Here is a tiny trained network, its code and every weight. The questions are about switching its units off for an input and a target symbol, where a switched-off unit gives its printed mean instead of its output.

import numpy as np


def w(rows, s, z=0):
    codes = np.array(rows[::2]) - 128.0
    scale = np.full(codes.shape[1], s)
    scale[-1] = z or s
    return codes * scale


def softmax(a):
    e = np.exp(a - a.max(-1, keepdims=True))
    return e / e.sum(-1, keepdims=True)


def log_softmax(a):
    a = a - a.max(-1, keepdims=True)
    return a - np.log(np.exp(a).sum(-1, keepdims=True))


def net(x, mask):
    ids = ['ΓΠΣΩβδεζηθξτψ'.index(c) for c in x.split()]
    T = len(ids)
    res = E[ids] + P[:T]
    u = 0
    for l in range(2):
        r = res
        for j in range(3):
            rows = slice(4 * j, 4 * j + 4)
            q, k, v = (r @ M[l][rows].T for M in (Q, K, V))
            z = softmax(np.where(np.tri(T) > 0, q @ k.T / 4**0.5, -1e9)) @ v
            o = O[l][rows]
            res = res + np.where(mask[u + j], z, o[:, -1]) @ o[:, :-1]
        u += 3
    return log_softmax(res[-1] @ U[:, :-1].T + U[:, -1])


Q, K, V, O = {}, {}, {}, {}
E = w([
[216,54,99],'Γ',
[128,115,151],'Π',
[129,112,146],'Σ',
[182,57,119],'Ω',
[128,113,148],'β',
[128,113,146],'δ',
[88,140,175],'ε',
[103,116,122],'ζ',
[120,110,138],'η',
[5,161,145],'θ',
[135,114,134],'ξ',
[186,101,142],'τ',
[6,145,126],'ψ',
],0.018)
P = w([
[120,58,141],'0',
[204,208,122],'1',
[135,245,44],'2',
[54,24,136],'3',
[211,211,134],'4',
[157,246,21],'5',
[42,14,101],'6',
[220,208,149],'7',
[154,245,14],'8',
[41,12,65],'9',
[214,202,160],'10',
],0.011)
Q[0] = w([
[105,126,206],'0.h1',
[163,122,195],'0.h1',
[124,16,104],'0.h1',
[158,109,83],'0.h1',
[121,175,102],'0.h2',
[155,145,126],'0.h2',
[149,109,97],'0.h2',
[110,162,169],'0.h2',
[57,112,197],'0.h3',
[206,237,67],'0.h3',
[111,107,147],'0.h3',
[8,91,42],'0.h3',
],0.014)
K[0] = w([
[68,71,143],'0.h1',
[149,122,234],'0.h1',
[117,138,193],'0.h1',
[188,157,136],'0.h1',
[161,70,20],'0.h2',
[233,158,101],'0.h2',
[166,140,10],'0.h2',
[65,130,191],'0.h2',
[81,30,127],'0.h3',
[178,249,228],'0.h3',
[114,90,93],'0.h3',
[58,116,42],'0.h3',
],0.012)
V[0] = w([
[104,118,172],'0.h1',
[96,135,112],'0.h1',
[144,24,87],'0.h1',
[149,245,114],'0.h1',
[141,102,131],'0.h2',
[142,95,32],'0.h2',
[123,62,104],'0.h2',
[136,107,166],'0.h2',
[175,82,161],'0.h3',
[133,172,217],'0.h3',
[162,145,88],'0.h3',
[170,181,146],'0.h3',
],0.012)
O[0] = w([
[146,84,79,144],'0.h1',
[187,153,159,142],'0.h1',
[115,133,108,230],'0.h1',
[229,119,87,2],'0.h1',
[214,123,90,159],'0.h2',
[176,149,162,190],'0.h2',
[190,93,42,214],'0.h2',
[147,132,109,145],'0.h2',
[20,160,170,140],'0.h3',
[80,165,179,237],'0.h3',
[168,134,160,35],'0.h3',
[153,90,254,99],'0.h3',
],0.007,0.0018)
Q[1] = w([
[59,122,83],'1.h1',
[186,179,127],'1.h1',
[162,157,162],'1.h1',
[111,189,138],'1.h1',
[230,79,45],'1.h2',
[147,202,135],'1.h2',
[94,161,95],'1.h2',
[80,83,76],'1.h2',
[117,253,134],'1.h3',
[135,154,73],'1.h3',
[199,39,166],'1.h3',
[121,210,94],'1.h3',
],0.016)
K[1] = w([
[131,129,82],'1.h1',
[119,90,171],'1.h1',
[148,24,153],'1.h1',
[74,89,110],'1.h1',
[115,86,226],'1.h2',
[71,152,112],'1.h2',
[37,125,138],'1.h2',
[141,179,146],'1.h2',
[180,179,198],'1.h3',
[180,109,156],'1.h3',
[59,116,6],'1.h3',
[148,174,224],'1.h3',
],0.015)
V[1] = w([
[158,64,95],'1.h1',
[131,186,191],'1.h1',
[63,99,99],'1.h1',
[125,255,195],'1.h1',
[169,105,95],'1.h2',
[134,227,141],'1.h2',
[136,67,218],'1.h2',
[44,178,38],'1.h2',
[134,222,104],'1.h3',
[68,44,137],'1.h3',
[142,132,74],'1.h3',
[181,138,223],'1.h3',
],0.0081)
O[1] = w([
[127,134,113,138],'1.h1',
[178,84,80,67],'1.h1',
[31,177,194,227],'1.h1',
[163,148,77,46],'1.h1',
[233,99,96,92],'1.h2',
[92,192,121,80],'1.h2',
[124,123,253,108],'1.h2',
[78,167,94,255],'1.h2',
[254,143,19,94],'1.h3',
[55,173,199,223],'1.h3',
[98,148,117,103],'1.h3',
[245,96,161,74],'1.h3',
],0.0057,0.0041)
U = w([
[49,60,143,146],'Γ',
[108,75,76,235],'Π',
[122,133,139,42],'Σ',
[131,89,192,140],'Ω',
[117,128,148,47],'β',
[120,137,138,65],'δ',
[120,242,230,88],'ε',
[125,163,129,104],'ζ',
[101,254,104,52],'η',
[137,233,75,135],'θ',
[154,183,123,222],'ξ',
[192,100,180,255],'τ',
[147,192,82,102],'ψ',
],0.0099,0.0056)

Each question gives the input, a string of symbols that net reads in full, and the target symbol t.
The units are the heads (4 rows each of Q, K, V and O). Each row of codes is followed by its name. A weight is (code - 128) times the scale printed after its matrix; where a second scale follows, it is the last column's (O and U).
mask holds one flag per head, layer by layer. A switched-off head (its flag False) gives its mean, the last column of its rows in O, instead of its output. The means were averaged over made-up inputs and are rounded, as every weight is.
A unit's drop is (log p(t) with every unit on - log p(t) with that unit switched off) / (log p(t) with every unit on - log p(t) with every unit switched off).
The circuit of an input: a set's keep is (log p(t) with only the set's units on - log p(t) with every unit switched off) / (log p(t) with every unit on - log p(t) with every unit switched off). Starting from all 6 units, units are removed one at a time, each time the one whose removal leaves the highest keep (on an exact tie, the one counted first), for as long as the keep stays at least 0.8.
units of the circuit, in order: the units of the circuit, biggest drop first
unit that matters most: the unit with the biggest drop
heads that matter: for each layer, one digit per head in row order, 1 if its drop is at least 0.15 and else 0, layers parted by /
drop of u: that unit's drop, to one decimal
input ε ξ τ Γ δ Γ ε ξ, target ε: units of the circuit, in order	(0.h3 1.h3)
input ζ ζ ε Ω ε Γ ε ε ε, target ε: unit that matters most	1.h1
input ε ε ε ε ε β Γ Γ τ ε, target Π: units of the circuit, in order	(0.h3 1.h1 1.h3)
input τ ε ε ε Ω ξ ε ε Ω, target ε: units of the circuit, in order	(0.h3 1.h3 1.h2)
input Γ Ω ε β ε Γ, target ε: heads that matter	101 / 011
input ε τ ζ Γ Γ Σ Ω ξ η, target τ: heads that matter	001 / 001
input Ω β Ω ε τ ε ε τ, target ε: heads that matter	100 / 001
input ε Γ ε Γ ε ε Π θ, target η: heads that matter	101 / 010
input ε τ β ε β, target ε: heads that matter	101 / 001
input β ξ Σ ε Σ, target ε: units of the circuit, in order	(0.h3 0.h1 1.h3)
input Γ ε Γ Γ Γ ζ Γ Σ, target τ: heads that matter	111 / 011
input θ ξ ε τ τ, target ε: heads that matter	011 / 001
input ε ε ε ε Γ Γ ε ε ε, target ε: heads that matter	101 / 100
input ξ τ ξ, target τ: heads that matter	001 / 001
input ε ε Γ ε ξ, target ε: units of the circuit, in order	(0.h3 0.h1 0.h2 1.h3)
input Γ Π ε ε ζ ε Σ θ, target η: units of the circuit, in order	(1.h2 0.h3)
input ε ψ ψ ε τ ε τ ε ψ ψ, target Π: units of the circuit, in order	(0.h3)
input Γ θ ε β ε Γ, target ε: heads that matter	001 / 011
input ε θ ε Γ Γ Γ ε β Γ Γ β, target τ: heads that matter	101 / 011
input ξ ψ Σ β Σ ξ Γ δ, target τ: units of the circuit, in order	(1.h2 0.h3)
input ε τ Ω ε ε β, target ε: units of the circuit, in order	(0.h3)
input Γ Γ ε θ τ ε Γ δ, target τ: drop of 0.h3	0.7
